(in the rows, 128 means zero)
Facts:
biram plifom zuti; bopi plifom diden; botas plifom gestin; brafan plifom trolur; braskor plifom brafan; breflak plifom dova
bustak plifom zabes; butre plifom nopliston; dagram plifom stotrik; deso plifom seku; detrum plifom nakem; diden plifom nasek
dova plifom pamival; drapa plifom samur; drezi plifom flaflon; dripir plifom tures; drivom plifom stolom; drogrin plifom klebra
fedrul plifom luza; fegrebram plifom stiplole; fiplalus plifom vasku; flaflon plifom treflo; flagen plifom suga; foplal plifom gragrol
futor plifom tumol; gabrul plifom ruplim; gagrar plifom dagram; gestin plifom sudrik; gizim plifom plubalel; gresus plifom bopi
grida plifom modrer; gupek plifom dibor; kaplor plifom drapa; kefu plifom toda; klebra plifom kunuk; klivo plifom plovun
klosta plifom kefu; kobur plifom broredal; kugrem plifom mopli; kunuk plifom dripir; kupe plifom seklok; labra plifom nomu
lestastil plifom ludas; letak plifom trestis; ludas plifom butre; luza plifom zuso; maskol plifom zavutal; modrer plifom ratan
motus plifom mubok; mubok plifom naroflir; nakem plifom braskor; naroflir plifom vame; nasek plifom stazave; nimim plifom gabrul
nomu plifom skubol; nopliston plifom posom; numi plifom kaplor; pamival plifom botas; pemom plifom zetri; pemudek plifom plidum
pepen plifom guzaber; plarim plifom toba; plidum plifom pepen; plodum plifom plarim; plovun plifom drogrin; plubalel plifom stimu
pokol plifom bustak; rimo plifom fiplalus; ruplim plifom gagrar; samur plifom fastin; seklok plifom staplilis; seku plifom kupe
sevo plifom brodabri; skobon plifom sevo; skubol plifom gizim; sotor plifom flagen; staplilis plifom foplal; stazave plifom detrum
stibur plifom numi; stimu plifom fedrul; stiplole plifom klivo; stolom plifom grida; stota plifom letak; stotrik plifom maskol
stuso plifom klegak; sudrik plifom motus; suga plifom pemom; tezon plifom klinar; toba plifom fegrebram; trestis plifom plukis
trolur plifom labra; trubrim plifom lestastil; tumol plifom trubrim; tures plifom pokol; vagri plifom skigrar; vame plifom biram
vasku plifom breflak; vofa plifom gresus; zabes plifom rimo; zavutal plifom kobur; zeskul plifom drivom; zetri plifom futor
zusas plifom drezi; zuso plifom stuso; zuti plifom gupek; biram gitur b; bopi gitur a; botas gitur a
brafan gitur a; braskor gitur a; breflak gitur c; brodabri gitur a; broredal gitur e; bustak gitur a
butre gitur c; dagram gitur e; deso gitur a; detrum gitur a; dibor gitur c; diden gitur a
dova gitur e; drapa gitur a; drezi gitur f; dripir gitur d; drivom gitur c; drogrin gitur a
fastin gitur e; fedrul gitur a; fegrebram gitur c; fiplalus gitur a; flaflon gitur c; flagen gitur a
foplal gitur a; futor gitur f; gabrul gitur c; gadogras gitur f; gagrar gitur a; gestin gitur a
gizim gitur c; godem gitur e; gragrol gitur a; gresus gitur d; grida gitur b; gupek gitur b
guzaber gitur e; kaplor gitur b; kefu gitur a; klalel gitur a; klebra gitur f; klegak gitur a
klinar gitur b; klivo gitur a; klosta gitur d; kobur gitur a; kugrem gitur f; kunuk gitur a
kupe gitur b; kuplal gitur c; labra gitur c; lestastil gitur e; letak gitur c; ludas gitur a
luza gitur d; maskol gitur b; modrer gitur c; mopli gitur c; motus gitur a; mubok gitur b
nakem gitur e; naroflir gitur f; nasek gitur a; nibrok gitur d; nimim gitur a; nomu gitur f
nopliston gitur a; numi gitur d; pamival gitur a; pemom gitur e; pemudek gitur c; pepen gitur c
plarim gitur c; plidum gitur e; plodum gitur d; plovun gitur a; plubalel gitur f; plukis gitur c
pokol gitur c; posom gitur a; ratan gitur c; rimo gitur b; ruplim gitur c; samur gitur a
seklok gitur d; seku gitur a; sevo gitur f; skigrar gitur b; skobon gitur a; skubol gitur a
sotor gitur b; staplilis gitur e; stazave gitur b; stibur gitur c; stimu gitur a; stiplole gitur a
stolom gitur a; stota gitur a; stotrik gitur d; stuso gitur d; sudrik gitur b; suga gitur c
tezon gitur c; toba gitur f; toda gitur f; treflo gitur b; trestis gitur f; trolur gitur f
trotras gitur b; trubrim gitur c; tumol gitur e; tures gitur b; vagri gitur b; vame gitur d
vasku gitur b; vofa gitur d; zabes gitur a; zavutal gitur a; zeskul gitur a; zetri gitur a
zusas gitur a; zuso gitur a; zuti gitur d

Known rows:
klegak: [163  93 186 182 120 101 160 137 121 157 155 171 135 111 153 102 138  95
  76 134 165 167 142  64  88 177  99 110 150 106 164 144 125 154 129 107
 150  96 158 110  83]
stibur: [167 153 118 130 140 175  93 181 131 143 123  93 145  78  63 172 114 121
 157 134 146 117  91 148 132 140  99  99 114 132 139 145 136  97 170 119
 143 130 144 165 152]
pemom: [ 79 180 196  91  99  94 170 165 108  94 144 111 170 155 156 141 102 182
  67 181 134 177 169  75  93 147 153 163 104 111 160  72 154 113 150 100
 149 183  69 114 152]
fegrebram: [168  98 118  96 186 152 118 184 171 184 151  95 123  79  69 180 177 149
 160  97 102  95  81 144 182  85 109 160 185  95 165  90 141 178 157 169
  89 176 121 100 162]
gestin: [ 86 163 102 173  97  89 172  88 126  97  75 116  78 158 146  95 121 130
 162 171  80  94 163 155 122 115 153 127  90 110  77 161 152 175  93 105
  76  92 154 103 158]
maskol: [170  91 101  91 188 147  82  88  95 143 150 152 155 153 156 146  98 132
 142  91 172 178 146 124 112  92 181 134 100 184  87 123 123 130 114  91
  88 118 157 129  93]
fiplalus: [ 91 113 102 138 114  79 172  90 155 123 108 150  81 152 151  99 164 146
 161 133  78  91 145 152 174  85 158 170 120  97 127 118 150 185  84 150
  77  96 145 100 159]
nasek: [100 170 107 127  95  93  96  93  92 107 116 149  88 163  83  95 161 138
 101 158 142  88 119 148 179 173  95 149 164 179  77 155  91  98  80 158
 162  98  67 165  93]
dova: [ 87 103 102 116  96  83 160  90 128 102  69 104  78 160 153  94 109 166
 158 145  78 124 159 155 142  92 179 116  94  89  84 142 151 184 148 114
  76  97 122  99 138]
nibrok: [112 103 108 100 134 162 141 154 116 112 139 148 144 137 139 146 103 106
 140  94 127 118 107 140 149 152 162 104 128 116 112 158 142 150 149 127
 144 129 115 144 138]
mopli: [155 125 135 111 129 169 115 130 135 139 137 101 120  98  91 157 109 116
 143 146 126 133 134 135 148 139 112 129 119 122 117 111 145 105 171 131
 135 144 146 115 130]
bopi: [100 171 105 126  96  97 102  95  92 106 112 144  93 163  84  95 156 145
 113 155 134  89 117 152 178 166  95 145 157 180  81 152  99  97  81 156
 163  99  68 164 103]
plubalel: [149  91 190 180  98  93  87 124 100 174 160 169 107 159 156 104 134  94
  68 153 170 181 115  74  87 178 100 112 171  99 160 165  71 114 171 112
 125 126 153 108  74]
flaflon: [159 131 134 112 132 171 110 144 135 139 134 100 127  91  84 162 108 118
 147 140 128 130 125 138 146 134 110 121 118 124 122 116 143 100 172 132
 142 144 148 124 133]
stolom: [162 165 108 174 145 167 134 183 117 120 117  96 164  79  76 123 142 127
 153 115 141 100  85 145  99 146 102  94 110 168 159 154 122 106  94 107
 159  96 141 178 150]
seku: [ 90 144 146 171 144 150 162  95 180 121  95 187 156  71 156 104 117 109
 152  94  79 106 164 116 126  91 110  97 118 107 141  84 107  89 104 183
 169 139 160 117  80]
modrer: [171 153 120 134 141 174  95 184 133 145 123  93 147  75  63 174 114 119
 159 134 145 118  92 149 125 142  97  98 111 132 139 147 135  96 171 117
 142 127 148 166 150]

Rows:
No name comes twice in this set of rows, the named rows included.
[104 120 102 107 101 104 163  89 162 126  96 107  77 151 127 110 117 130
 163 167  78 103 164 154 178  90 151 170  96  91  80 127 151 178 167 146
  75 108 155  99 158] -> breflak
[148 123 103 119 150 173 116 183 117 115 124  99 163  97  80 169 104 109
 156  91 147 107  84 150 122 153 144  92 120 125 137 166 129 128 151 110
 153 113 117 187 155] -> numi
[117 107 124 108  95  96  81 102  92 115  95 122  88 163 106  95 125 141
  73 147 163 105 131 141 166 176 109 112 176 125  80 156  79 110 130 141
 156 114  65 122  73] -> nakem
[115  92 104  90 182  93 165 169 167 168 148 142 103 141 138 150 163 133
 159  89  81  91  84 151 181  83 173 157 185  89 161 135 148 185 110 172
  79 162  96 100 165] -> dripir
[125  92 175 175  95  92  82 107  95 166 159 163  92 163 153  98 141  93
  72 161 169 177 111 104  92 178  96 123 175 113 140 165  67 102 163 127
 131 126 119 114  73] -> nomu

The same things again, as new rows of numbers:
Known rows:
klinar: [136  97 159  96 133 118 107 137 138 136 149  97 157 187 114  92 133 185
 143 114 119 121 109 126 132 139 140 105 123  47 137 136 101 110 163 119
 161 157 156 105 145  87 137 103 161 110]
suga: [144 123 127  67 115  96 141 127 141 116 125  76 136 185 116 111 135 206
 168 109 106 133 116 132 166 131 107  90 101  71 111 188  83 126 154 150
  95 177 172 130 182 142 138 126 161 125]
guzaber: [151 106 144  94 122 129 124 138 124 130 143 106 163 208 131  98 113 192
 135  89 121 123 103 149 119 134 152  77 129  66 157 177  85 153 167 115
 120 157 161 125 144  91 128 111 150  96]
gabrul: [101  65 121 100 121  99  95 115 176 143 119  88 164 181 109 127 148 190
 108 105 139 119 115 149 145 128 143 108 110  74 145 172  86 159 173 145
 114 151 187 136 196 108 108 102 158 105]
dova: [158  83 109 100 131 132 101 149 115 130 122  89 161 196 117 107 111 212
 144  96 124 114 135 202  97 127 159  63 122  53 134 162  80 138 159  80
 133 150 169 139 123  94 154 118 156  98]
vame: [159  71 115  87 123 167 105 146 118 111 143 104 132 196 109 124 139 196
 149 163 107 107 135 195 109 130 162  88 122  78 139 131  72 132 146 131
 140 150 168 140 138 102 171 106 151 113]
plodum: [141  84 112  85 110 127 113 128 136 120 147  78 144 213 132 118 120 182
 149 129  59 107  98 150 124 154 129 108 140  66 159 162  91 110 148 118
 119 160 146 123 155  72 104  71 171 130]
drezi: [164  79 162  93 107 111 103 141 129 131 148 115 133 177 104 107 115 187
 132 120 104 112 131 134 124 144 147  85 120  68 148 152  84 127 168 131
  94 162 161 108 161  80 107 129 147 126]
nibrok: [147  86 125  83 114 146 114 135 134 116 154  94 140 209 125 117 129 180
 147 144  89 114 106 151 129 146 150 108 128  81 154 153  77 132 148 139
 125 162 157 124 159  94 131  88 157 118]
stotrik: [120  31 120  96 118 134  82 128 168 138 125  95 160 210 132 133 141 159
 114 137 119 108  98 154 152 138 180 130 115  86 154 156  67 166 166 152
 129 155 180 135 193  76 118  67 158 111]
sotor: [153 106 159  77 130 107 122 143 135 128 133  85 150 193 127  89 131 185
 170 112 113 129 103 114 168 137 132 104 104  48 106 154  90 107 160 130
 147 176 159 109 159 105 153 107 165 121]
treflo: [135  99 163  97 134 120 110 137 137 135 151 101 155 187 115  91 135 184
 141 114 117 121 107 125 133 138 138 102 126  48 139 136 103 110 165 122
 161 156 155 105 145  84 136 101 160 108]
seku: [133 141 158 112 130 102  96 155 156 120 191  99 143 185 105  70 117 159
 164  95  93 139 152 179 133 153 160 102 144  81 160 155  71 141 165 145
 144 173 145 150 165 122 110 118 156 125]
kefu: [143 101 147 103 126 122 124 148 137 119 152 109 163 194 110  95 132 180
 157  94 105 117 113 154 128 135 155 111 124  82 148 151 101 123 173 112
 132 163 156 159 154 104 108 127 160 137]
zabes: [142  82 108 108 129 108 103 149 135 123 131  82 164 190 107 103 122 196
 168  87  87 107 131 191 110 137 147 102 127  63 133 149 103  97 168  71
 138 158 156 167 137  94 107 121 177 147]
tures: [130  83 124 102 132  95  90 135 139 142 130  66 160 187 117  98 119 198
 152  99  89 110 117 152 118 146 122 100 131  27 129 141 110  79 159  77
 161 155 150 109 132  67 118  87 181 123]
klebra: [156  68 126  98 104  82  89 134 133 138 131  81 139 180 112 113  98 198
 141 100  69 101 132 150 112 154 125  84 130  47 142 161  96  93 165  88
  92 162 152 109 152  57  79 110 171 143]

Rows:
No name comes twice in this set of rows, the named rows included.
[136 129 141  95 117 125  88 144 153 118 197  86 118 199 119  90 114 157
 153 146  75 137 147 177 133 164 155  97 151  79 169 154  48 152 140 177
 137 174 144 115 172 112 134  77 151 104] -> seklok
[ 99  61 120 101 120  98  92 115 178 145 117  88 164 181 110 128 148 188
 107 103 141 119 115 149 146 128 145 110 109  74 145 172  85 160 174 146
 115 151 189 136 198 106 108 101 158 105] -> ruplim
[157  74 139  96 102  88  98 133 134 137 138  92 139 182 113 109 102 192
 138 102  73 104 125 136 117 153 126  87 131  52 149 163  98 101 169 102
  89 163 151 107 156  61  78 112 165 140] -> toba
[123  48 133 106 126 115  87 132 159 152 112 101 186 209 139 115 123 174
 103  81 151 119  97 154 142 128 184 102 113  71 152 182  73 186 185 121
 124 152 184 136 179  76 115  88 154  89] -> dagram
[132 115 151  82 116 157  98 162 150 144 150  64 184 177  98  72 127 199
 130 121 118 143 103 102 117 179 171 122  91  49 153 130 117 109 154  86
 151 165 137  97 147 112 131 101 138 112] -> stazave
[146  76 138 102 144 137  91 150 124 132 133  97 151 173  98 100 140 204
 148 130 134 113 142 179 109 125 153  84 116  41 117 115  95 105 160  98
 177 146 167 121 122  93 175 118 159 106] -> sudrik
[140 147 154 105 126 106  94 146 144 131 183  93 143 198 124  72  96 171
 143  89 108 147 145 176 124 154 159  69 148  65 168 180  55 172 158 147
 132 170 150 115 156 110 130 100 145  83] -> staplilis
[134 101 120  92 125 126 117 130 133 120 136  97 139 169  90 119 147 218
 138 125 128 119 143 179 110 122 127  75 118  69 135 151  90 131 157 130
 121 148 177 137 152 128 150 135 151 106] -> dibor
[141  84 108 108 129 105 103 147 137 123 132  80 165 191 109 103 121 196
 167  85  84 106 127 188 111 139 143 104 128  62 135 151 106  95 168  69
 136 159 155 166 138  91 100 119 179 149] -> bustak
[125 138 174 107 136  98  79 145 157 138 191  87 135 177 108  64 118 163
 149 115 106 144 149 152 137 157 145  94 145  47 151 139  72 129 154 154
 173 169 144  95 157 104 138  91 156  97] -> kupe
[150  80 115 108 135 130 104 158 126 117 133  98 159 182  96 104 133 199
 166 104 112 108 145 206 105 125 163  94 118  71 126 134  95 111 168  82
 146 153 166 174 131 108 138 138 164 138] -> pamival
[147  89 129  83 113 147 117 135 134 116 155  97 138 208 125 116 130 178
 145 144  88 114 105 150 129 146 148 107 129  81 157 153  80 133 149 142
 124 162 155 125 160  92 130  86 156 119] -> klosta
[120  96  91  94 118  89 105 120 145 130 125  59 148 177 103 120 125 220
 146  98  88 113 133 175 109 139 102  83 129  49 136 171 103 100 153  94
 113 154 163 131 153 106 106 107 175 124] -> pokol
[109  42 153 109 137 107  74 131 171 158 121  95 177 189 122 108 144 167
 110 107 148 116 100 129 154 132 170 126 109  53 136 140  90 142 182 127
 164 151 178 116 178  69 124  80 163 102] -> maskol

Now the same things, written a new way:
Known rows:
vame: [112 111 138 171 177 165 185 113  66 117  89 137 200 137 155 140 149  90
  71 141 137 115  80 132 125 131 170]
gestin: [103 127 160 186 172 177 186 144  44 137 106 124 194 118 149 181 164  93
  72 125 147 119  59 119 143 140 145]
dagram: [136 108 107 171 185 142 183 113 107  99  99 161 175 153 160 130 105 102
  91 127 130 162  82 149 131 132 143]
nomu: [147 131 134 140 151 190 155 163  78 101 128 144 184  96 155  97 137 112
 140  79 165 188  66 152  97 118 120]
zuti: [112 119 135 168 160 139 178 107  75 120 104 137 187 140 174 139 149  87
  78 143 145 132  83 128 148 138 139]
ruplim: [147 135 142 133 179 160 164 116  87 106 120 125 181 161 131 104 155 104
 112 117 111 136  95 165 123 125 169]
diden: [142 137 122 175 205 155 215 126  88 111 138 130 182 139 163 116 138 105
  98 111 154 121  97 149 152 128 138]
pemom: [119 133 159 190 224 162 179  64 114 119 141 164 175 147 155 140  97  62
 161 122 131 163  80  98 148 166 142]
vasku: [129 117 164 164 145 208 158 122  79 118 109 138 194 123 115 151 190 114
  79 127 132 143  74 103 140 141 114]
braskor: [139 108 119 153 211 177 206 138  78 107 141 119 193 135 169  96 131 125
 114  94 172 140  92 154 125 125 142]
seklok: [119 114 137 153 163 139 165  93  97 103 118 145 186 153 163 118 149  93
 100 137 140 158 101 139 141 144 135]
kugrem: [125 135 141 148 172 172 180 116 104 111 103 141 173 105 114 105 137  93
 124 111 129 168 103 155 115 165 126]
luza: [ 88  85 157 126 128 168 144  84  78  99 142 142 194 140 175 118 168  85
 135 119 163 194  84 148 104 161 120]
gadogras: [127 148 132 155 155 148 173 128  99 114 111 146 171 106 129 114 139  88
 116 118 130 169  95 147 138 159 114]
tumol: [139 140 168 186 231 164 162  77 135 121 140 167 174 159 150 126  84  68
 171 124 122 166  85  91 155 155 154]
guzaber: [119 101 116 151 160 144 166 107 113  95  85 161 168 148 152 114 102  98
 108 133 123 176  86 166 111 146 155]
butre: [150 168 168 142 179 142 149 110 101 113 145 136 174 159 145 115 144  79
 151 127 102 133  87 131 155 130 167]

Rows:
No name comes twice in this set of rows, the named rows included.
[178 199 174 182 200 163 154 129 131 123 152 157 158 113 136 115  91  76
 162 115 108 140  90  91 174 124 142] -> futor
[134 137 154 144 120 181 132 159  76  96 139 150 184  85 168 120 149  94
 142  93 155 201  58 149 100 119 109] -> plubalel
[153 141 152 177 210 148 153 104 120 113 133 170 166 157 168 123  73  81
 154 124 124 167  68  96 168 138 148] -> lestastil
[148 118 151 165 155 193 165  90 122  96 120 143 185 153 116 115 187 127
  85 120 118 164 110 137 142 148  93] -> tures
[168 144 126 194 165 153 172 120 124  96 127 147 166 134 120 117 158 106
  86 103 104 192 100 156 148 141  67] -> klebra
[117 130 128 165 182 179 197 154  67 138  72 132 185  94 103 133 140 101
  88 115 139 139  72 133 125 155 142] -> naroflir

The same things again, as new rows of numbers:
Known rows:
pepen: [139 112 148 141 118 133 141 112 128 105 130 123 108 140 152 137 134 151
 130 130 119 129 127 112 164  97 144 116 115 130 108]
plidum: [162 110 129 115 112 122 127 121 155 133 120 112 109 108 161 140  88 108
 157 130 115 136 100 146 129 138 124 117 131 134 110]
vofa: [107 134 123 137 156 102 118 128 183  90 144 140 142 125 175 179 156  96
 147 143 125 110 131 109 132 101  95 128 134 146 122]
ruplim: [130 105 122 128 153 140 174  70 123 152 139 138  94 156 168 191 116 196
 124 128 111 173  89  74 179 133 140 132 121 138 142]
labra: [113 139 112 145 111 116 118  62 183  99 158 113  90 165 175 114 195 183
 130 146 109 106 134 122 131 116 126 155 122 117 114]
pamival: [ 88 125 134 139 155 159 107 207 102 177 134 125 125 143  88  85 142 134
 108 128 117 112 113 140  93 144 116 163 141 148 109]
drogrin: [137 136  94 154 118 160 124 132  96 143 117 121 128  94 134 127 131 113
 143 110 180 122 161 113 132 190 160 112 104 148 139]
kaplor: [138 123 161 104 115 121 137 102 102 116 105 102 127 106  95 136 102  97
 127 140 130 139 150 138 137  97 107 103 145 123 137]
drapa: [130 115 120 124 137 116 122 131 119 146 104 123 158 112 119 121 114 122
 122 136 142 148 154 144 145 131 140 126 110 120 131]
suga: [144 132 181 136  90 121 146 155 166  57 126 181 134 143 124 116 138 151
 120 104 117 122 109  99 161 108 158 126 127 127 123]
luza: [161 157  75 109 113 122 112  71  94 117 166 122 147 149 148 115 174 186
 145 141 143 137 158 153  66  99 137 159 143 135 120]
fiplalus: [ 83 144 124 159 143 166 110 194  96 159 152 119 135 153 111  95 130 128
  95 111 123 103 108 131  72 177 128 153 133 152 105]
fastin: [171 102 129 110 112 118 128 119 147 135 112 105 111  99 158 139  84 103
 162 134 119 142 110 152 140 126 128 108 126 130 108]
zeskul: [127 117 119 126 139 117 121 133 123 145 108 125 157 115 120 122 117 122
 120 134 140 146 151 141 140 137 140 128 113 122 132]
tures: [115 155 148 143 104 174 134 131  75 116 140  98 103 119 108 131 115  94
 122 108 143  98 128 113  89 162 114 104 149 154 126]
klosta: [142 130 123 123 142 120 127 130 118 105 139 139 154 124 152 165 133 118
 146 132 138 132 139 121 121  92 121 120 135 149 118]
kefu: [118 126 116 129 137 122 120 135 128 144 116 131 153 124 119 118 124 131
 115 131 135 142 140 137 128 146 137 139 119 125 134]

Rows:
No name comes twice in this set of rows, the named rows included.
[137 144 101 134  98 125 119  49 142 110 162 108  94 169 163  97 192 208
 128 143 118 119 143 135 113 114 145 159 125 116 114] -> gizim
[ 89 148 169 134 124 171 124 169  78 134 149 100 103 146  82 106 121 106
 101 119 109  94 103 128  69 137  89 132 169 154 111] -> vasku
[166 113 124 155 101 159 147  98 111 105 117 118  80 102 165 151 145 136
 169 117 168 120 158  92 188 127 166  89  99 147 121] -> fegrebram
[128 149 182 106  95 117 139 139 136  79 114 150 142 119  77 118 113 103
 115 116 122 127 124 121 122 121 113 120 161 124 151] -> sotor
[163 129 106 131 129 137 131 119 106 104 128 137 135  95 159 173 140 108
 176 126 170 129 162 108 141 111 138 102 122 159 128] -> plodum
[101 134 123 138 158 100 117 126 191  88 145 139 140 126 177 182 162  95
 147 145 123 107 131 108 134 103  91 129 135 144 123] -> gresus
[141 131 121 123 141 122 126 134 118 104 143 140 151 126 150 161 136 122
 145 133 138 131 137 122 116  94 121 125 136 150 119] -> nibrok
[131 104 125 129 149 140 169  77 123 147 139 135  96 154 165 185 119 190
 126 128 112 168  93  80 177 128 139 129 121 137 138] -> gabrul
[164 111 129 150 106 152 146 100 116 104 119 120  86 107 163 148 143 140
 164 121 158 123 154  96 184 120 161  94 102 144 121] -> plarim
[162 150  86 109 117 123 116  83  93 115 161 126 150 144 147 123 165 174
 146 138 143 138 156 148  75  99 136 152 142 138 121] -> stuso

